Below is a small trained network, with its code and all its weights. Each question gives an input and a target symbol and asks what happens when units are switched off, that is, made to give their printed mean instead of their output.

import numpy as np


def w(rows, s, z=0):
    codes = np.array(rows[::2]) - 128.0
    scale = np.full(codes.shape[1], s)
    scale[-1] = z or s
    return codes * scale


def f(y):
    return y / 2 * (1 + np.tanh(0.7978845608 * (y + 0.044715 * y**3)))


def softmax(a):
    e = np.exp(a - a.max(-1, keepdims=True))
    return e / e.sum(-1, keepdims=True)


def log_softmax(a):
    a = a - a.max(-1, keepdims=True)
    return a - np.log(np.exp(a).sum(-1, keepdims=True))


def net(x, mask):
    ids = ['αζηθμξπφ'.index(c) for c in x.split()]
    T = len(ids)
    res = E[ids] + P[:T]
    r = res
    for j in range(3):
        rows = slice(3 * j, 3 * j + 3)
        q, k, v = (r @ M[0][rows].T for M in (Q, K, V))
        z = softmax(np.where(np.tri(T) > 0, q @ k.T / 3**0.5, -1e9)) @ v
        o = O[0][rows]
        res = res + np.where(mask[j], z, o[:, -1]) @ o[:, :-1]
    y = f(res @ A[0][:, :-1].T + A[0][:, -1])
    res = res + np.where(mask[3:19], y, B[0][:, -1]) @ B[0][:, :-1]
    return log_softmax(res[-1] @ U[:, :-1].T + U[:, -1])


Q, K, V, O, A, B = {}, {}, {}, {}, {}, {}
E = w([
[191,209,192,68],'α',
[234,127,233,69],'ζ',
[90,103,44,249],'η',
[243,38,78,139],'θ',
[24,157,109,48],'μ',
[52,143,136,154],'ξ',
[161,53,45,174],'π',
[118,76,166,51],'φ',
],0.015)
P = w([
[106,131,5,239],'0',
[101,186,91,205],'1',
[104,180,62,145],'2',
[88,217,124,129],'3',
[101,214,108,83],'4',
[76,208,112,51],'5',
[86,212,109,5],'6',
[67,194,87,54],'7',
],0.0032)
Q[0] = w([
[242,76,35,155],'h0',
[113,235,72,112],'h0',
[226,187,99,191],'h0',
[138,161,119,194],'h1',
[190,86,128,86],'h1',
[88,133,176,173],'h1',
[158,216,135,191],'h2',
[98,208,131,124],'h2',
[94,206,255,212],'h2',
],0.02)
K[0] = w([
[111,123,94,253],'h0',
[121,210,102,111],'h0',
[183,173,80,150],'h0',
[135,169,131,221],'h1',
[178,119,153,87],'h1',
[93,85,145,162],'h1',
[166,149,60,163],'h2',
[116,154,103,143],'h2',
[138,98,107,248],'h2',
],0.024)
V[0] = w([
[102,182,54,91],'h0',
[73,115,178,182],'h0',
[84,32,148,98],'h0',
[101,120,137,74],'h1',
[137,137,108,110],'h1',
[146,158,136,254],'h1',
[176,188,143,174],'h2',
[97,101,109,55],'h2',
[127,52,216,194],'h2',
],0.012)
O[0] = w([
[155,160,109,2,203],'h0',
[102,125,118,100,7],'h0',
[131,57,167,112,153],'h0',
[116,154,160,139,89],'h1',
[131,110,133,158,153],'h1',
[125,98,83,39,117],'h1',
[160,181,132,174,83],'h2',
[118,117,163,49,140],'h2',
[61,128,224,221,86],'h2',
],0.0094,0.0021)
A[0] = w([
[61,110,88,151,236],'n0',
[149,77,135,145,147],'n1',
[122,64,117,143,77],'n2',
[89,168,128,129,79],'n3',
[91,137,156,93,23],'n4',
[157,79,142,149,4],'n5',
[90,164,137,125,138],'n6',
[96,148,104,165,112],'n7',
[183,83,120,130,38],'n8',
[160,131,213,75,88],'n9',
[100,71,191,127,35],'n10',
[3,127,93,139,97],'n11',
[135,166,191,164,77],'n12',
[106,49,178,142,194],'n13',
[126,141,84,137,147],'n14',
[217,116,198,116,139],'n15',
],0.013,0.004)
B[0] = w([
[86,60,74,167,255],'n0',
[192,130,137,168,206],'n1',
[197,151,158,101,196],'n2',
[178,172,126,111,133],'n3',
[168,156,155,64,146],'n4',
[115,192,160,104,153],'n5',
[158,164,158,111,144],'n6',
[106,111,136,160,150],'n7',
[184,198,185,111,195],'n8',
[181,107,91,188,213],'n9',
[124,176,89,74,146],'n10',
[66,214,217,68,208],'n11',
[143,99,55,98,192],'n12',
[122,77,161,121,209],'n13',
[144,141,98,113,193],'n14',
[10,146,165,158,230],'n15',
],0.014,0.0059)
U = w([
[111,199,55,182,119],'α',
[69,97,120,223,196],'ζ',
[61,86,27,124,26],'η',
[135,131,182,157,32],'θ',
[122,113,113,90,61],'μ',
[54,115,131,114,116],'ξ',
[135,36,63,154,253],'π',
[95,1,185,99,49],'φ',
],0.0083,0.0031)

Each question gives the input, a string of symbols that net reads in full, and the target symbol t.
The units are the heads (3 rows each of Q, K, V and O) and the neurons (one row each of A and B). Each row of codes is followed by its name. A weight is (code - 128) times the scale printed after its matrix; where a second scale follows, it is the last column's (O, A, B and U).
mask holds one flag per unit, heads first, then neurons. A switched-off unit (its flag False) gives its mean, the last column of its rows in O or B, instead of its output. The means were averaged over made-up inputs and are rounded, as every weight is.
A unit's drop is (log p(t) with every unit on - log p(t) with that unit switched off) / (log p(t) with every unit on - log p(t) with every unit switched off).
The circuit of an input: a set's keep is (log p(t) with only the set's units on - log p(t) with every unit switched off) / (log p(t) with every unit on - log p(t) with every unit switched off). Starting from the 12 units with the biggest drops (on a tie, the unit counted first), units are removed one at a time, each time the one whose removal leaves the highest keep (on an exact tie, the one counted first), for as long as the keep stays at least 0.8.
circuit, biggest first: the units of the circuit, biggest drop first
k most important neurons: the k neurons with the biggest drops, biggest first
which heads matter: for each layer, one digit per head in row order, 1 if its drop is at least 0.15 and else 0, layers parted by /
drop when u is switched off: that unit's drop, to one decimal
input α θ π ξ π, target α: circuit, biggest first => h2, n13
input θ ξ μ ξ π ζ θ, target ζ: circuit, biggest first => n15, h1
input ξ π μ μ, target μ: circuit, biggest first => h2, h0, n4
input ξ π ζ π ξ μ π θ, target μ: circuit, biggest first => h2, n8
input ξ μ ζ ζ π θ, target ζ: circuit, biggest first => h2, n15
input ξ ζ π π π π π, target ζ: circuit, biggest first => h2
input π ξ ξ π π ζ π θ, target θ: 2 most important neurons => n0, n8
input φ π ξ π π, target φ: circuit, biggest first => h2, n13
input π π μ ξ ξ π ξ, target μ: which heads matter => 100
input ξ θ ξ ξ θ θ, target θ: circuit, biggest first => n8, n0, n12
input η θ ξ, target η: which heads matter => 011
input π ξ π ζ ζ π π, target ζ: circuit, biggest first => h2, h1
input θ μ π η, target η: drop when h0 is switched off => 0.1
input θ π θ α π, target α: drop when n1 is switched off => 0.0
input θ ζ π ξ φ π π π, target φ: drop when n13 is switched off => 0.2
input π ζ ξ α, target α: drop when h0 is switched off => 0.6
